Known rows, with every step that occurs:
f c l v s k: [-116  276  101   35  -79  277   62  -48  153  360   43  -70   36   22
  194 -223 -150  122   91 -371  -87  -27  -81  -30  111   35 -180   53
 -101   10 -222  244  121 -176   16   76  233  172  -31  -60  -77 -293
   95  -30 -147  -20  -68  409   46   -1  259   23   88  -95 -204   72
  -69 -140 -275  -74   89  200   96]
s a v f c l: [ -77  136    5   30  -71  105    8   29   21  324  165 -109  152  190
   32 -202   84   54 -286  177  -85  -40   32  216 -116  275  -86  -55
  -51  -48  -64  166   67  283   -3  -70  259   28   51 -181   37  -67
 -133   69  110  245  -39   58 -253  -63   83 -150  246   16   29  122
   41 -385 -160  -72   64   44   54]
m s a v f c l n: [ -85  118  -50   16 -219   97  -77   56  -82  267  160   17   52  254
  101 -111   35   43 -266   69  -97 -226  -13  310 -153  151  -98   84
  -11  -42 -277  212   97   87  141  -25  269   45  129  -13  -69  -64
  -36 -185  175  128  -65  153   64   51  242  -22   34   67   45   81
  -16 -363 -132   69  -20  262  -58]
p k s m: [  15   89  -42 -198  326  162   43  -48  -53 -131 -218  -51 -112  272
  282 -191  117    8 -172   10   68 -525  -13  280  146  131 -526   16
   96  208 -200   56  -81 -291 -269 -120  -41  -57  177 -286   60  -90
  176  -81 -236  224   26  -91 -170 -149   29  -84  -20   61 -353  138
 -338 -195  168 -133  -89  123  266]
w n y d: [  90 -179 -158   25  208  137  195   87 -153  144 -342   76  -29   10
 -321  -48  165   86  -80 -190  -83 -293   47  252    1  235 -150  141
 -204   87  243  330  142 -135   -9  -52   16  118  136 -163  -45  117
 -190   41  -92  120  305   72 -245  -16  126 -118   98  -37   13  166
 -265  -52   95 -173  -78  178  142]
s a w z n y: [-142    9 -148   46  111  125 -130  144  114  157  -31   32   62   11
  -72   12  151  202 -219  267 -125  -77   68   97 -197  443    2 -119
 -169   13   91   15  -37  201  -60 -164  267   25   40 -122   53  293
 -267  262  173  218  125   41 -186 -181   76  -71  123  229   35  131
 -280 -332 -171   16 -141   22  347]
y w l s a v f: [-119  -27   32  209   98  284   96   55   28  202   33  254  104  148
   67  -99   46  -66   -7  148 -111 -306   68   74   33   61 -259  -17
  -71   81   31  178   80   60  -54 -115  -93   70  199 -337 -142   68
   -8  214  -79  255  228  158 -179 -232   52  -97  211  -28 -139  -60
 -194   -4 -252  133 -180  103  -62]
m k s a v c f l n: [ 142  119    6 -142  216  108  -80 -100   19  139   63 -144    6  355
  348 -128  -19 -117 -272 -197  106 -248    0  132   82  -65 -313 -135
  -31  123 -232   25  -16 -120  -43 -157  106 -262   42  -47 -109  117
  203  -85  -13   80  -16  -39  -77  -55  253  250   77  240 -199    7
    9 -126   32   27  127  -51   86]
k s a v z l n w y: [ 199  -93  -73  -85  164   67  -60  121  -28  -43  -11   13  -92   84
  117  -65    4 -179 -510  -11  -50 -195   26  200   62  -51 -206 -179
 -106  242  -99   95  106  -79 -252 -111  208  -96  167 -103   44  -56
 -146   71  258  349    1 -320 -142 -137   50   54  214  319   -4  -13
 -223 -357    5  -35 -111  -67  166]
l s m k: [-217   79   64  183  203   81   17  -96 -111  -35   97   -7  -99  142
  111  -39   -4 -105   46  239 -192 -409   88  124  232   42 -263   84
 -142   26 -189   42 -126 -196  -85 -136  -75   -9 -216 -101 -140  109
   46  -54 -207   69  -53   28 -106  216   37   65 -126  284 -312   31
 -259 -168  -49 -168 -212  216   95]
n w z l s a f: [ -38   -2  -66   21  251   53 -211  197   49  -84  -47  183  -83    0
  -11   93  -36  152  -78  105 -179 -136   29   53  -95  308   16   -3
 -217  -53   31   17  -69  -87 -192 -355   77   -3  212 -118  168  131
 -341  173  152  -24  212   52 -160 -152   93  -24   52  191  165  172
 -294 -165  -78  186 -319 -111  225]
k n w z f l v: [   6   52   18   -1  243   92 -143   31  -86   69  -37  160 -243  103
  197  -26   96   64 -196 -171  -75   31  164   -1   17  -29 -215 -166
  -73   24  -74  124    6 -166 -203 -301  102   56  346   87   84 -245
 -158  172  -96 -119  171  151   -5  -38   -2 -349  128  114  147  137
 -121 -136  -89  172 -312 -250  184]
f c l n w: [-141  224  -49  103   43  379   23  -73  199  434  -76   60  -27   37
  205  -99 -258  110   19 -285 -122  -57  -62   55   17  108  -98  103
 -122   48 -307  276  150 -257    9  -56  141  203   15  -48   93 -253
   26   98 -126  -65 -101  353  -72  -46  309   93   89  -45 -128  131
  -93 -137 -266   67  -43   94   44]
w z l f v s m: [ -13   60   13   69  124  170 -275  276   54   25  -42  -36   59  -41
   79 -112  117  209   -9   -1 -122 -290   26 -216   86   26  -84  -39
 -144  -97  -13   33   69  -16  -37 -389  282   21   96 -182  -69   29
 -266  -15  164  231  266  333 -130  -70   26  -93  -87   92  242  153
 -392 -276   87   65 -276   23  205]
f v c l z n y k p: [ 292 -127 -127   95  406  143    6 -262  -17  227 -181 -230   94  330
  307 -108    8  425  -45 -145  -21  -33 -162 -147   38  -86  -70  106
 -160   67  -61  405   33 -170  179  -22  402  225  -51 -110 -224  -78
   35   -2   66  117   82  305 -284  160  117 -203  108  116  133   -3
 -108 -270  -25  265  193  -49   29]
l v s m: [ -45   42   36  -61  -55  -51  242   -2   31    4  134 -136   22  -40
 -124 -244   78 -111  -11 -178  -40 -267  -33  194  299   21 -326  -23
  -94 -171 -158  271  -33   18 -255  -76   60  125  -54 -116 -185  -84
  -83  -31 -138  118  -40   62  236   82  -67  -78 -193 -128 -193 -108
 -130 -100 -195 -204 -111  260  198]
l v z f: [ 168  134  -37 -107  -35 -256  237  -29  -47  137  247  180   43 -157
 -207 -279  -54 -262 -186 -279  189 -221  124 -118  121   23 -290   32
   27 -122   40  289   43   78  -67 -174   43  -32  -38  -86 -150   61
  -98   49  -96   79 -127  -24  101  183   31 -233  -16 -111  -15 -157
 -239 -171  -71 -217   -2   90   69]
l n w z f c: [  -3  116 -205   79  200   66   27   88  173  209  -92  285  -86  -78
  -89  -31  -63  -71  -94 -152 -123  -93    6   80  -55  187  -86   55
  -42  -17  -62  225  140 -194  -44 -305   58   99  187 -126  119   31
 -124  204  -98  -11   31  162   -8  -32  190  151   88   78   39   83
 -276  -96 -153   52 -402   42  221]
l f c v s a w y: [ -40   78 -177 -152 -146   97  117   61  197  307   38   22  108  -79
  158 -151 -118  -78   88 -233  -13 -214 -100  -60    0  229 -128 -246
 -274   21  -35   17  188   68 -127 -208   87   81 -169   -1   75 -189
 -117  -45  -42   40  -18  305 -108 -213  -27  152 -112   -1   80  -36
  -36 -256 -283  -72 -166  237   91]
p k m s a: [   2   99 -146 -336  128  -20  -19    8   10 -151 -215   29 -100  241
  315 -325  210  143  -31   42  131 -545  -28  184 -129  259 -574   40
  119   48 -108   91  -28 -142 -212 -181   -9  -82  271 -183   30  -47
   72 -256  -79  237   22  -31 -269  -12   -7 -212   45  -65 -247  206
  -53 -211   90  -59  -71  196  139]
m k n y: [  92  171   38 -166  301  106  -81 -174  -43  -30  -76  -83  -95  210
  187 -132   34   39  -83 -188  -87 -194  166   74   93  -32 -156 -126
 -107  101  -69  154 -102 -270   -4 -294  254 -157  134   27 -100  -26
   33 -102  -58 -136  135   17 -123  -31  180    5   84  103 -169  235
  -45   42   63  -32    2  -41  171]
p k a f c v s m: [   0  165  -67 -278   52  155    2  -40  229 -167 -166  -40   -2  150
  340 -300   16   -5 -118  -10   80 -363   82  183  -12  182 -488  -61
  -34   -1   44   93 -124  -96 -348 -122  199   28  174 -162  183 -200
   60  -67   -5   49   38  104 -128  -80   89   26   62   23 -134  161
   16  -46   93  -43 -188    1  146]
v c a f l: [  88  130   84  -47  189  290  116 -102  -29  292    4  -72  243   63
  330 -320 -190  142 -122 -180  175 -174 -198   81  109   18  -48 -174
 -174 -175  220  128  -67   67   57  -69   45  142  -84   27   52   52
 -140   18 -145  -85    0   76 -169   -7  243   56  109  -82  187 -132
   -2 -254 -167    5   46  -69  -56]
v z l f c a w: [  80   99 -121 -106  -43   63  -42  111  103  100  129  192  114 -262
  272 -391 -288 -150 -142 -312   35 -357   29 -266   26  -53   88 -169
  -95 -179  106  155   78   24  -42 -363  114 -171  -26  -58   42  113
 -282   13  211  -24 -136  -82  -71   48   63    1    4  -27  267   45
 -236 -227    2 -114 -151   18  -38]
c v z f l n: [ 182   65 -145   38  -31    4  -71 -209   61  225  315   88  184 -340
   -2 -165  -86 -133 -326 -290  133 -329  115 -272   66  -20 -267   34
 -225  -32   10  271   54  -45   74  -59   37   30  -33  -69 -107   87
 -171   38 -114  -72 -118  151 -226   87   89 -177  -29  -75  101 -157
 -182 -137  -44 -160  176    0 -167]
w l z f v: [-131   16  134  -27  238  -62  192 -114 -121  187  -28  154 -149  217
   29   63   28  102   31   97  121  -50  256 -198  125  188 -215  146
    4  113 -187  235  108 -118   -6   -6   79  185  -35   16 -125  -90
 -108  280 -179  222  150  250 -142   27  -35 -406   39   -1   84   67
 -247  -62 -201  122   48 -152  111]
l v z f c a w: [ 117  138  -20  -37 -136 -123  196  -58   81  215  265  191   56 -171
  -81 -311 -199 -284 -131 -352  173 -136  148 -153   78   82 -204  -40
  -10 -135   82  238   63  150  -90 -148   -1   15  -41   28  -79   43
  -20  118  -80  -36 -125   38  168  171  157 -198   -2  -90   54 -185
 -152 -162 -148 -187  -10   44   61]
p k m s a f v: [  31   71 -116 -336  110  -67  -28  -34   77 -207 -194  -26 -120  309
  328 -320  203  106  -56  103   97 -462   45  120 -203  269 -535   66
   52   59  -53  113  -63 -118 -221  -96  118  -64  261 -129   91 -101
  124 -265   34  167   58   11 -246    1   40 -220   87  -47 -181  184
  -22 -198  144   76    3  160  100]
k m s a f l: [-119   -4   57 -323  -76  -28 -157  -49   -6  -37    6  108  -28  134
  312 -186  169  170  -68  161   44 -377  118   93  -92   74 -302  -47
 -165   11 -136   23   17 -185 -187  -79  105   75  189  115   93 -103
  -55 -266  217  180 -163   20 -146  123  -33 -365  125   11  -73   52
   65 -278 -105  169   86  160  -64]
k n y w l z f c v s: [ 177  -50    6   82  185  209  -32 -117   19  127  -90  209 -125   32
  325  -33  127   59 -125 -223  -94  -53  179   38   89 -136 -112 -255
 -154  161    6  259   58 -279  -38  -99  344  168  225   52  -26 -349
   -5   96   88   54  123  110   18 -170  -21 -219  249  115   73   93
  -20   65 -119  135 -141   17  109]
w l s a f c v: [-305   33  124   86   32  118  193   55  -30  200   36   29 -128   81
  -23   17  -99  -37  -52   98 -109   -4  136  -80  109  186 -350  146
 -244  102  -89   85  111  101 -198  115   -2   69 -176   33   -3  -43
 -133  191  -62  115  176  242 -126 -182   39   10  -67  158  -79   -1
 -147 -115 -218  -61   80  -19   33]
m k s a v z: [ 138  142   16 -224  164   30 -113  -92  -29  -25  105 -115   44  242
  199 -156  -74 -137 -233  -85  -27 -294  137   81   97  -31 -257  -61
  -48  138 -227   95  -57 -117  -81 -221  142 -350   70 -141 -104  104
   40 -117   96   77   43  -96 -203  -69  237   83   61  139 -277  144
 -138 -106  103 -107  157  -80  141]
z n y w l: [ 126    1 -171  133  320  217  -62  -30   79   22 -133  137   -7  186
   46  -80  159  215  -98 -118  -26 -237   47  141  -43  173 -129  -46
 -270  196  -13  210   21 -224  192 -103  341   75  247  -42 -175   55
  -23  257  216  282    8   78  -21 -124    8 -189  148   61  -18  -56
 -382   24 -103  196 -240   18   55]
c f v n y k s: [ 254  -40 -112  -34  233   15  -62  -17  265  181  -77  -51  115  230
  221 -243    4  122  -99 -396  143 -342 -167   90   -6  -10  -85  161
 -309   72  -53  262  -43 -235  -66  -82   -3  172  -36   10  -66  -85
   21   11  146 -110  -16  149  -60  -40   91 -106   41 -105  203  -77
  -61 -167  161  116  170  -78   53]
v f s k n y: [ -50  282   99 -196  139  -68  -39 -143  -66   82  172  165  169   35
  178 -389  152   98 -308  -50 -233 -185 -171  181  124 -165  102  -82
  -72  -31  286   60  -21 -283  184  -80  179  -30  170 -243  -95  -42
  -67 -220    9   -1   71   28  -60   18   76 -199  267 -100  178   29
 -229 -114   44   60   23  202   85]
y w z f l s m k p: [ -79   78   80  242  171  408 -232   26   57  220   78  335  206   38
  246   37  169   90  118  176  -53 -446  209 -110   37    3 -250  -24
  -75  131  -30  -44  -12 -214   40 -253   52   67  371 -347 -111  124
   97   47  -42  206  128  319 -166  -63  190 -272  188  159 -188  -60
 -337  -25  -73  301 -182   73  -12]
p k m s a f c: [  -7  170  -92 -361   43   -3  -15    0  108 -142 -193   57 -114  267
  361 -333  154   78  -19   15   94 -459   22  166 -203  302 -509    9
   68   45  -59   58  -28 -147 -224 -129   87  -89  260 -108  176 -124
  138 -270   40  161  -22   32 -197  -57   63 -157   81  -48 -212  193
   -1 -195  105    9  -12  189  118]
f c a v: [   3  241   67   92  -95  356   73    0  234  322    9  -87  135  126
  159 -287 -297   -2  122 -296  -36 -122   54   47   37  220 -105    7
 -296   32  -61  235  165   -1  -39   -7   20  178   69   85   65 -258
   30  105    3  -27  -34  280   -5   28  370  -51   82 -202   11  115
 -106 -272 -176 -129   -9  -40  -53]
z f c l n w y k a: [ -40  253  -84   96   68  322  -89  -62   15  249  -22  338  -70   28
  235    0  -64  122 -105  -85  129  -42  151  -86  -90  185 -161  -66
  100  126  -71   64  118 -259  -16  -82  255  230  230   80  137 -181
   61  122  -65  204 -222  320 -181   -1  214 -183  387  140   -1 -145
   49 -106 -116  128 -155 -136  -16]
w z l f v n y: [ 135   36    2   39  216   96 -222  262  131  125 -112   62   44  -43
   25 -150  114  221  -76 -134  -72 -260   27 -279   -7   24   10   45
 -203  -11   94   97   78   -5  102 -473  338    3  106 -119  -69  101
 -209   -2  179  126  300  254 -150  -89   29  -87    5  112  370  188
 -473 -283  126   94 -208   -9  221]
m s k a w l: [-226   82   57 -191  -54   36 -114   21 -107  -80  -32  122   -8  181
  109  -84   46  187  -47   56  -47 -270   20  116   -2   69  -98  -34
 -106  105    0   79   -7 -250   33  -44  124  131  204   32 -159   26
  -59  -82  -71  -47   85  191   88  104  203  -86  103   77  -65  116
 -214 -236 -188   72 -135  180   84]
n y w l z f s k: [  54    6   74   56  270   63  125 -121   42  149  -33  360   35   28
   28   52  144  178   82   86  -59 -207  168   69   94  121   26   16
 -217  289  112  181    8 -372  168  -31  348  221  246 -207 -145   55
  123  132   35  277  135    5   73 -116  105 -117  454  132  -91   -6
 -348  156 -212  288  -34  303  114]
s m k a w: [-323  141   80  -53   70  204 -190 -214   55  -75   65 -167   37  173
  185  -85   11   98  -24  293  -79 -354  178  256  200  128 -153 -186
 -157  -12 -152  -17 -220 -198 -188 -318   97   92   -8  -83   13   68
   -5   74 -145   21  -63  106 -136  102  122 -170   42  162 -228   82
  -32  -86  -74   27  -97  -40  155]
s a f v z: [ -95   85  -52 -135    7  -78   50  113   72  150  129 -114  107    7
    6 -158    8    4 -274  328  -45  -99  116   94 -172  277  -94   53
 -204  -93   74  168  -69  182 -158  103  399  -23  -86 -118  163   44
 -264   57  272  111  -38  -17 -169 -101   95  -55  213   57   22  122
 -125 -275   -8   32  122    6   66]
a f v c l n w y: [ 104   65   29  -45  197   82   66 -181  153   26  -43  -77   11  169
   46  -98  -73   -6 -207   28  -76   -8   -1   12 -115  124   19  -41
 -273   21  181  239 -103  -68  -19  -12  382  222  -30   12  171 -124
 -154   63   89 -150  156  146 -252  -28  265   44  190   47  187 -132
   -9 -173  -96  327   60  -69   31]
w l z f c a v: [-101   67  203   26  106   32  210  -99  -68  277   16  190 -113  229
   61    2  -78    1   63  -13  157   20  310 -129  129  243 -205   77
  -26   96 -181  206  142    3  -23  -39   67  181   20  101  -53 -182
  -59  323 -143  196  111  223  -57   47   45 -381   97   11  147   49
 -101  -62 -257   35   -6 -196   57]
a f c l n w y k s m: [ -38  171  159  -90   44  283  -17 -113  150  121  -64  118  -67  106
  114    6 -182  -87 -135  -36  -94  -23  141  154  -21  161  -86  -25
 -211   67  -45   75  -68 -236 -238  -21  391  175   67   62  421 -262
   38   57  124  -88  -75  205  -38 -157  234   46  247  230   14 -108
   83  -48  -62  162    4  -30   58]
k s a w z l v n y d: [ 116 -188  -48  -62  162  168  -43  193   55  129 -122  125  -88   49
   93  -63   92   34 -467 -128   -1 -190  -21   90    9  -65 -176 -138
  -76  193  -25   16  -10   -5 -244 -134  177  -95   58  -74   21  142
  -66   66  137  226   54 -188   -1 -249   36  -53   84  360  -38   -5
 -366 -310   62  -45    0   24  313]
a f v s m k n: [ -34   96  113 -129   74   49  -35 -146  152 -218   55 -175  -13  212
  182 -189   53  -91 -122   95 -213 -124  216   30  -18   38  -42  -68
 -270  -41   19  210 -206 -126 -181   26  424   26   43   41  155 -208
  -96  -84  240 -182   69  129  -56  -21  146  -89   52  -48  -10   52
  -20  -42   90  214   68  -44   56]
l n w z f c v s: [  61   69 -245  100  124   78  -22   47  226  157  -17  221  -25 -169
  -48  -52  -59  -85 -112 -256 -158 -106  -37   55  -19  130 -111   27
 -102  -56  -80  259  132 -164  -59 -257   66   97  168 -132   63   -6
 -168  142  -55  -61   64  210  -17  -67  170  196    2   31   58   29
 -191  -24 -167   14 -355   63  195]

Rows:
[  32   95  -73  -80  -36   63  100  136  222  428   -2  142  101   81
  225 -296 -243  -76  190 -330   17 -147   -9   13   13  170  -37  -42
 -256  -46 -130  114  154  105  -46 -464   41   37    1   25  140 -270
  -42   31  -37 -136   27  262   17  -75   45   18    7  -69  264  129
  -91 -194 -176    2 -345   36   69]	l f c a v n w z
[  29   25   58  244  323   11  -40   78 -142    8  -26  339 -129    0
  126  -47  197  -55  -41   91 -170 -152   95  -88   60  -80 -177  -51
  -65  189  230   37   -8 -260   75  -54  175   28   75 -139 -175   14
   74   16 -173   89  122   22  -58  143   18   50  332  407 -142   76
 -354 -162  -55 -124 -420  270  193]	l s k n y w z f
[ 180  153   -7 -208  -28  106  -33 -118  242   -2   24   82  127  -18
   23 -113 -166  -90 -108 -268  -70  -79   96  -52 -141  221  -68  -72
 -436   26  207  109  -34 -135 -176  -66  325   34  118   80  336 -169
 -170   26  346 -215  -65  241 -147 -132  169 -149   54   50  193 -148
   14 -116   28   93  156 -174  -60]	a f c v z n w y k p
[-359  180  101  -22   91  157 -125 -150  -40   60   92 -192 -156  255
  313  -82  -11   81   74  104 -173 -166  143  278  219   84 -169 -198
 -165    3 -339  -13  -98 -248 -170 -347  132    6   21    2   91 -211
   37   52 -174  -59   -5  227  -32  -90   25 -185   10  169 -156  125
   56   36  -91   98  -93  -58  142]	s m k n w l f c
[  99  150    4   10    5  267   56 -103  123  406  -35   36   59   48
  178 -176 -198  152   31 -462  -43    6   19  -89   73   -9 -182  139
 -142   48 -213  279  155 -161   -4  -58  352  112   51  -21  -22 -236
  119   -9  137   37 -159  339   49   50  193 -137   64   91  -58   -5
  -42 -123 -119    0  161   66   17]	f c l v z n y k p
[-168   76   90  144   55  107  -68 -150   30  -23  126   -8  -71  118
  191  -25 -106 -155  -18  185 -147 -305  157   84  191   14 -303    8
 -271   31 -100   -4 -126 -166 -164  -89   39   37 -240   18  -12  -23
  111  -44  -81  -31  -73  143  -64  196  109  100  -79  355 -210    2
  -93 -129  -34  -97 -161  119   11]	l s m k a f c v
[ -89  147   37 -109  141   -6    5   40   11 -126   31  101  -92    9
  387 -241  156   84   50 -197 -251   -9  -29   29   96  -60   14 -213
   17  -17  -50  184   18 -336  -56   -2  278    7  206  -81  -71 -265
 -182  -28   -3  -11   38  122   18  -55  -63  -31  205  -11  -71  149
  -59   53 -217  -41 -232   72  295]	v s k n w l z f c
[-110  -27   27 -213  116   59  190  115    9  299  -28   57   54   -2
   35   -9  120   35 -236  268   14  -45  186  126 -102  258 -175   77
 -155  -20   45   57   -9   94 -280  104  483   28  113  -51  259  114
  -49   15  205  184 -188 -107   57  -96  -47   40  288  369  -39   53
  -16 -192  -74   66   64  129   53]	s a f l n y k p
[   0   -4 -160  117   74   79  100   39  -10  279   32 -152   57  174
   -5 -100   61   55 -302  144  -28    6  -91  295  -97  278 -132 -126
  -96  -44  -86  257    1  294  -41 -158  264   34   26 -194   29   39
 -214  190   -4  237   -5  -83 -240  -48   91   47  276  126    0   65
   77 -380 -227   -7  -80   17   91]	s a v c l n w
[-128  345   97  129   96  162 -331   53  -59   86  124  171   30   38
   70  -22  177  143 -132  118  -86 -176  211 -101   59   65 -197   -7
  -82   48  -37  -58  -79 -158   81 -286  245  -57  234 -140  -20   -1
 -163   10   48  177  233  359 -157   -2  270 -386  124   74   84   49
 -339 -153  183  157  -96 -168  163]	w z f s m k n
[  31  122 -125   37  136  117 -239   11  152    0   70  196   61  -56
   51   38  -49  222   67 -163 -205 -119   15   -6  -56  287   35  -20
 -217    9  -83  108   24 -229  -53 -335  -41  121  280 -124   96  -43
 -287  126   64 -103  190  343 -227 -197  196 -156  -16  -95   86   70
 -244  -56 -174  170 -158 -131  230]	n w z f c v s
[  32   39    6 -259  116   -6  -57    7   34  -88   -3   79 -144  106
   29   13  -17  140   14   23  -70 -155   40  165 -131  288 -193  -15
 -201   11    6   49  -10 -167 -322 -171  136  172  318   74  166   -8
 -119    1   84   45  120  118  -97  -95   22 -116  224  244  104 -153
  111  -37 -253  230 -118  -86  101]	n w y k m s a f l v
[-108   33  -79  -10   74   61   78   54   35  311   32 -154   66   77
   68 -101   27   73 -345  293   32    9  -17  162 -143  234 -151    7
 -126  -96   22  179  -65  212  -92  125  462   73 -134 -100  143    5
 -166   84   91  135  -41   38 -179 -102  139   67  267  148   23   54
   26 -285  -78   96   76   46   48]	s a f v c l n
[  49   45  -57 -107  182  149  -86  -17   97 -253  -82  -12  -41  111
    6  -34  -37  143   59   32 -243 -183    6  267   17  220  -52 -116
 -231   42   13  160  -56 -210 -334 -333  112  236  329 -101  105  -92
 -289  128  101   88  196  104 -256  -82   27  -59  217  150   72  -80
   70  -27 -232  106 -323 -197  200]	n w y k a v s m
[ 296   40 -200   -5  265   -1 -183  -50  125 -123   31 -158   -9  150
  187 -258 -116  101 -163 -169 -207 -190    2 -186  -78  -98 -103  143
 -224   91  -33  369   79 -231   14  -46  279  -10  104  -94 -151  -28
 -130   46  336   89  147  222 -261   48  142 -152  100   50  144  -46
 -341 -149  101  150   23 -242   55]	f v z n w y k s
[ -38  168   72 -154   -3 -181   82 -176  -50  100  268   -2  -20  128
    1 -285   18 -139 -245 -187  -40 -148  -67  253  231  -81 -267  -73
  -37 -181  -17  121  -71  -44 -125 -226    5  -49   71  -98 -130  -78
   70  -87 -178  -73   48   76  219   88   45 -262  -41  -66   72 -109
  -31  -21  -39   50  -31   81   80]	l v f s m k n w
[-161  -41   33  230  178  376  -72  -44 -175  293  -78   91 -126   49
  190   70  -57  100 -202  135  -39  -59   58  -22   45   32 -321   79
   21   46 -184  117  -75   56 -161   -4  222  145  -95  -53  -60  -71
 -126   84 -195  110   97  122 -338   61   63  -51  198  407  -82  -15
  118 -210 -185  -70 -174   15   60]	c l s a w y k n
[ 137  -75  -87   58  -45  188 -105  -23  248  190  175  -51  239 -278
   30  -59   73   23 -203 -131  -94 -241   32   -5   38   58 -242   -7
 -364  -60   19  217    1   61  -78   52  299  121   65 -169  -67   43
 -161  -23  121   25  146  220  -76 -214   83  148    8   55   31  -64
  -55   31 -170   -7   48  194   18]	c v s a f l n y w z
[ 240   97   61  -21  239   96 -236  142  113   83 -116  154   10  108
  -87  -46  112  206 -118 -112  -21  -24  242 -145  -58   98 -244  131
 -201  -11  126   90   22   -1    4 -281  511   39  244    0  -22  115
  -39  165  326  194  256  361   66   23   85 -117  129  349  266   31
 -326  -68   50  109 -292 -172  242]	w z n y k a f l v
[ -15 -133 -137  161  228   29  -61  108   -2   -3 -103  232 -128   59
   59    8   99   24  -79  225 -184 -159   82  -58  -92  202 -229   34
 -112   29   82   19  -13   69 -169 -152  101  -51  -77  -58  -27  284
  -44   93  142  268   46  -10 -165   77  -86   66   93  489  -74   28
 -207 -270  -77 -126 -337  148  235]	l s a w z n y k m
[ -74  -43  -35   47  171  167  -91  -78   43  444  -26   38   49  106
  242  -93 -117  232   -4 -112   22 -110   -5  -92   58    2 -118  202
 -127   16 -383  243  -19  -17   52 -325  229  178  -39 -128  -67 -262
 -131   21 -179 -126  150  323 -295    6   49 -195   61    1  146  122
  -50 -114 -170  241 -120    4   51]	c l f v n w z
[ -16   55  -37   18  -29  264 -113  145   17    6  -10  -87 -100  100
  444 -263  -36  -63  -80 -261   67 -275   33  -63  116  -16 -117 -379
 -112  -84 -107   10   62  -25 -139 -320  306 -129  128  134   28 -196
    5  -65   91  130 -163   30  120  -14  -34  -15   29   96  171   94
   26 -205   71    5 -311   31  -99]	z l f c a v s m k n
[ 109 -159 -104  -38  -33   55 -127 -200  206  144   47  -53  106 -119
   19 -162   63  184 -223 -266   -5 -287  -33  -26  -10  100 -174   47
 -413   26    1  265  -86   40  -21 -211   84  111    3   58  -49  117
  -90  -27  -42 -168   89  186 -241 -172  -74 -279   -2  -16  185  -79
   35  -90  -47  -71  310  -11    6]	c v n y k m s a w l
[ 248   67   57   29  160 -137  121 -172   77  311   70  326  -18  137
  205  -76    5  -56  -21  -83  199 -155  240  -34  -23  229   54   14
  -23   39  -85  270   13 -129  190 -140  277  155  -27  108    1 -136
   79  131  -19  104 -182    7   18  267    9 -340  232  102  268  103
 -158 -177 -126    3 -125   -8  115]	l z f c a v n y
[ 267  -44  -52  105  172  260  -96   29  216  228 -102  227  166 -112
    4   18   33  205   90 -168  -87 -325   68  -39   25  114   27  -73
 -358  182  163  149  113 -213  122 -297  311  209  199 -198  -55   52
   64   45  173  174  199  201  -23 -263  152   75  205  121   59   60
 -359  -12 -128  177 -119  318  106]	n y w z l f c v
[ 152  -33 -173  201  232  166  -17 -179 -113   85  -56   99   45  137
  148  -71   90  180 -121  -25  110 -107   93 -173  -90  248    6  -84
   -2   74  250  195   47  -69  150  -19  117  204  148   55  -30  137
   98  105  -94  147    7  220 -268   43  201 -288  293  -38  149 -170
 -108 -216   60  136   57  -83   -2]	z f v c a w n y k
